Below are the code and all the weights of a small trained network. Each question names an input and a class and asks about switching units off, where a switched-off unit gives its printed mean instead of its output.

import numpy as np


def w(rows, s, z=0):
    codes = np.array(rows[::2]) - 128.0
    scale = np.full(codes.shape[1], s)
    scale[-1] = z or s
    return codes * scale


def f(y):
    return y / 2 * (1 + np.tanh(0.7978845608 * (y + 0.044715 * y**3)))


def log_softmax(a):
    a = a - a.max(-1, keepdims=True)
    return a - np.log(np.exp(a).sum(-1, keepdims=True))


def net(x, mask):
    res = np.array(x, float).reshape(1, 8) / 4 @ E
    y = f(res @ A[0][:, :-1].T + A[0][:, -1])
    res = res + np.where(mask, y, B[0][:, -1]) @ B[0][:, :-1]
    return log_softmax(res[-1] @ U[:, :-1].T + U[:, -1])


A, B = {}, {}
E = w([
[124,135,122,124,133,124,124,132,125],'x0',
[131,123,132,128,127,128,132,125,129],'x1',
[148,152,161,62,60,97,40,8,90],'x2',
[12,158,173,127,31,115,123,171,210],'x3',
[85,179,180,77,114,190,255,91,41],'x4',
[126,127,130,126,132,128,130,125,130],'x5',
[83,50,92,37,132,250,72,166,119],'x6',
[209,139,227,55,132,97,120,227,121],'x7',
],0.0063)
A[0] = w([
[26,157,155,103,47,117,134,167,197,75],'n0',
[89,188,150,71,116,162,242,112,67,72],'n1',
[164,127,181,69,76,105,62,96,112,70],'n2',
[170,94,76,177,146,53,12,186,216,97],'n3',
[18,149,178,122,38,118,135,184,184,80],'n4',
[85,116,81,187,137,157,123,62,151,4],'n5',
[59,122,39,202,108,158,117,28,142,77],'n6',
[231,94,92,131,217,148,137,92,42,59],'n7',
[60,119,44,168,136,118,131,71,134,31],'n8',
[160,165,139,69,47,122,57,27,89,82],'n9',
[190,135,229,51,109,74,103,253,134,106],'n10',
[68,114,37,208,112,148,127,57,139,43],'n11',
[58,128,28,211,124,155,125,40,156,88],'n12',
[100,202,155,93,124,184,224,109,78,58],'n13',
[36,137,183,134,26,118,136,157,196,86],'n14',
[56,118,71,183,95,141,135,74,168,49],'n15',
[140,133,132,136,114,167,115,132,128,100],'n16',
[156,94,76,154,152,60,24,161,211,59],'n17',
[158,206,143,190,115,46,190,101,135,65],'n18',
[160,94,74,199,151,85,11,174,193,108],'n19',
[111,88,101,59,117,236,86,153,134,55],'n20',
[98,189,168,101,129,187,227,104,81,52],'n21',
[217,84,94,115,242,142,142,91,45,84],'n22',
[210,148,223,50,124,105,112,222,152,89],'n23',
[81,60,105,23,132,236,71,137,131,103],'n24',
[136,150,139,97,168,160,207,107,46,54],'n25',
[153,198,160,190,119,6,180,78,152,70],'n26',
[115,107,100,193,195,161,197,225,161,67],'n27',
[18,148,172,111,47,111,130,161,196,64],'n28',
[103,71,108,52,127,229,87,149,136,65],'n29',
[130,148,160,87,77,115,35,23,86,89],'n30',
[28,178,171,117,41,129,118,164,190,75],'n31',
[161,217,160,198,108,45,185,97,144,80],'n32',
[79,70,105,16,133,228,100,156,126,91],'n33',
[82,164,167,102,111,170,250,119,59,72],'n34',
[219,86,84,114,243,140,133,79,38,82],'n35',
[162,200,153,202,118,44,179,90,145,30],'n36',
[114,109,104,195,194,174,216,234,150,83],'n37',
[199,145,220,41,144,76,107,229,141,107],'n38',
[122,156,165,64,93,107,43,13,98,102],'n39',
[102,114,113,193,204,174,223,227,142,88],'n40',
[111,65,80,48,98,246,85,157,127,86],'n41',
[139,150,146,70,73,111,47,22,90,94],'n42',
],0.0055,0.0028)
B[0] = w([
[219,177,69,202,104,142,75,104,171,229],'n0',
[81,54,210,59,52,142,43,20,137,231],'n1',
[92,138,96,77,143,120,193,171,135,172],'n2',
[54,43,233,16,41,180,61,13,123,253],'n3',
[237,191,52,198,110,150,74,105,188,244],'n4',
[139,156,125,96,157,165,152,136,83,155],'n5',
[124,198,115,68,212,218,208,136,49,230],'n6',
[223,192,75,203,88,140,64,113,200,224],'n7',
[130,153,135,101,149,191,160,143,69,173],'n8',
[82,112,71,102,88,53,194,203,203,218],'n9',
[118,213,75,71,213,250,188,126,33,247],'n10',
[116,198,120,60,185,213,179,140,46,205],'n11',
[123,207,122,45,203,239,202,145,13,239],'n12',
[81,45,200,58,51,154,52,33,135,213],'n13',
[253,191,51,208,117,176,66,94,168,239],'n14',
[155,179,115,111,181,201,129,120,82,186],'n15',
[126,117,121,134,133,122,126,131,123,120],'n16',
[88,79,217,41,52,164,76,33,124,218],'n17',
[62,68,189,206,210,74,91,154,63,219],'n18',
[69,31,236,16,22,169,65,11,133,243],'n19',
[95,92,194,208,173,87,114,167,92,187],'n20',
[87,69,206,55,62,149,59,44,141,212],'n21',
[241,193,47,217,88,153,58,103,208,235],'n22',
[121,203,108,87,193,221,189,128,27,226],'n23',
[76,86,198,236,207,38,119,180,71,233],'n24',
[161,114,147,121,79,171,65,62,163,186],'n25',
[68,66,183,227,211,73,112,176,58,243],'n26',
[75,99,79,71,63,11,201,181,220,224],'n27',
[222,164,84,183,114,146,87,112,161,232],'n28',
[85,76,186,224,210,55,103,166,69,194],'n29',
[90,116,68,81,88,47,215,214,202,215],'n30',
[233,181,72,201,108,160,74,110,184,235],'n31',
[67,61,205,235,227,70,90,177,50,236],'n32',
[92,78,186,229,205,47,102,157,80,221],'n33',
[117,43,212,38,39,146,52,25,146,236],'n34',
[254,212,52,208,74,144,55,111,213,242],'n35',
[76,63,199,208,219,59,109,178,60,212],'n36',
[93,109,58,44,66,24,202,212,231,242],'n37',
[119,216,95,80,206,239,193,118,19,237],'n38',
[97,111,58,88,88,29,231,222,221,225],'n39',
[82,111,69,52,51,35,209,189,234,243],'n40',
[87,86,183,236,209,49,114,172,59,218],'n41',
[88,117,61,83,83,35,219,229,214,218],'n42',
],0.0047,0.0043)
U = w([
[91,55,201,49,50,155,71,27,130,254],'0',
[84,77,179,254,201,68,124,179,69,12],'1',
[102,117,69,73,73,60,245,209,209,91],'2',
[233,198,71,218,99,166,69,100,171,234],'3',
[115,202,118,64,185,231,214,131,30,57],'4',
],0.008,0.00023)

Each question gives the input, the list of numbers given to net, and the class t.
The units are the neurons (one row each of A and B). Each row of codes is followed by its name. A weight is (code - 128) times the scale printed after its matrix; where a second scale follows, it is the last column's (A, B and U).
mask holds one flag per neuron, in row order. A switched-off neuron (its flag False) gives its mean, the last column of its row in B, instead of its output. The means were averaged over made-up inputs and are rounded, as every weight is.
A unit's drop is (log p(t) with every unit on - log p(t) with that unit switched off) / (log p(t) with every unit on - log p(t) with every unit switched off).
The circuit of an input: a set's keep is (log p(t) with only the set's units on - log p(t) with every unit switched off) / (log p(t) with every unit on - log p(t) with every unit switched off). Starting from the 12 units with the biggest drops (on a tie, the unit counted first), units are removed one at a time, each time the one whose removal leaves the highest keep (on an exact tie, the one counted first), for as long as the keep stays at least 0.8.
circuit, biggest first: the units of the circuit, biggest drop first
most important unit: the unit with the biggest drop
top k neurons: the k neurons with the biggest drops, biggest first
drop when u is switched off: that unit's drop, to one decimal
input [-2,1,-6,7,8,-5,-7,-7], class 0: circuit, biggest first => [n34]
input [8,1,-2,-8,-8,3,-2,8], class 0: top 3 neurons => [n3 n19 n17]
input [-8,-8,-6,8,8,3,7,-2], class 0: top 4 neurons => [n34 n1 n13 n21]
input [-5,7,2,8,-6,5,8,-3], class 1: top 2 neurons => [n24 n41]
input [-7,-1,-7,3,8,1,2,8], class 0: top 2 neurons => [n34 n1]
input [1,-3,1,0,-5,-8,6,8], class 4: top 2 neurons => [n10 n38]
input [5,2,-2,3,-4,2,5,-7], class 4: circuit, biggest first => [n12 n6]
input [-3,0,5,-8,8,7,1,-7], class 0: top 2 neurons => [n1 n13]
input [-2,-4,6,-3,-3,-4,7,-8], class 4: top 2 neurons => [n12 n6]
input [-3,5,7,-8,1,5,3,-6], class 3: top 3 neurons => [n35 n22 n7]
input [-8,1,8,-2,7,0,1,-5], class 2: top 4 neurons => [n39 n42 n30 n9]
input [-7,6,1,-7,-8,1,-2,-7], class 0: top 3 neurons => [n19 n3 n17]
input [-1,3,2,-1,0,2,-6,-6], class 1: top 2 neurons => [n26 n32]
input [-4,5,6,8,-1,-6,-3,1], class 3: most important unit => n14
input [-8,4,2,-8,2,8,7,7], class 3: top 3 neurons => [n35 n22 n7]
input [-5,-1,1,0,-1,5,5,7], class 4: top 3 neurons => [n10 n38 n23]
input [-5,-5,1,-3,-7,1,-6,-1], class 0: drop when n19 is switched off => 0.2
input [-2,-3,8,-4,2,-7,-7,-6], class 2: drop when n39 is switched off => 0.5
input [7,4,-7,6,-5,-1,8,-3], class 1: drop when n41 is switched off => 0.2
input [-7,8,4,-6,8,3,7,-2], class 0: circuit, biggest first => [n1]
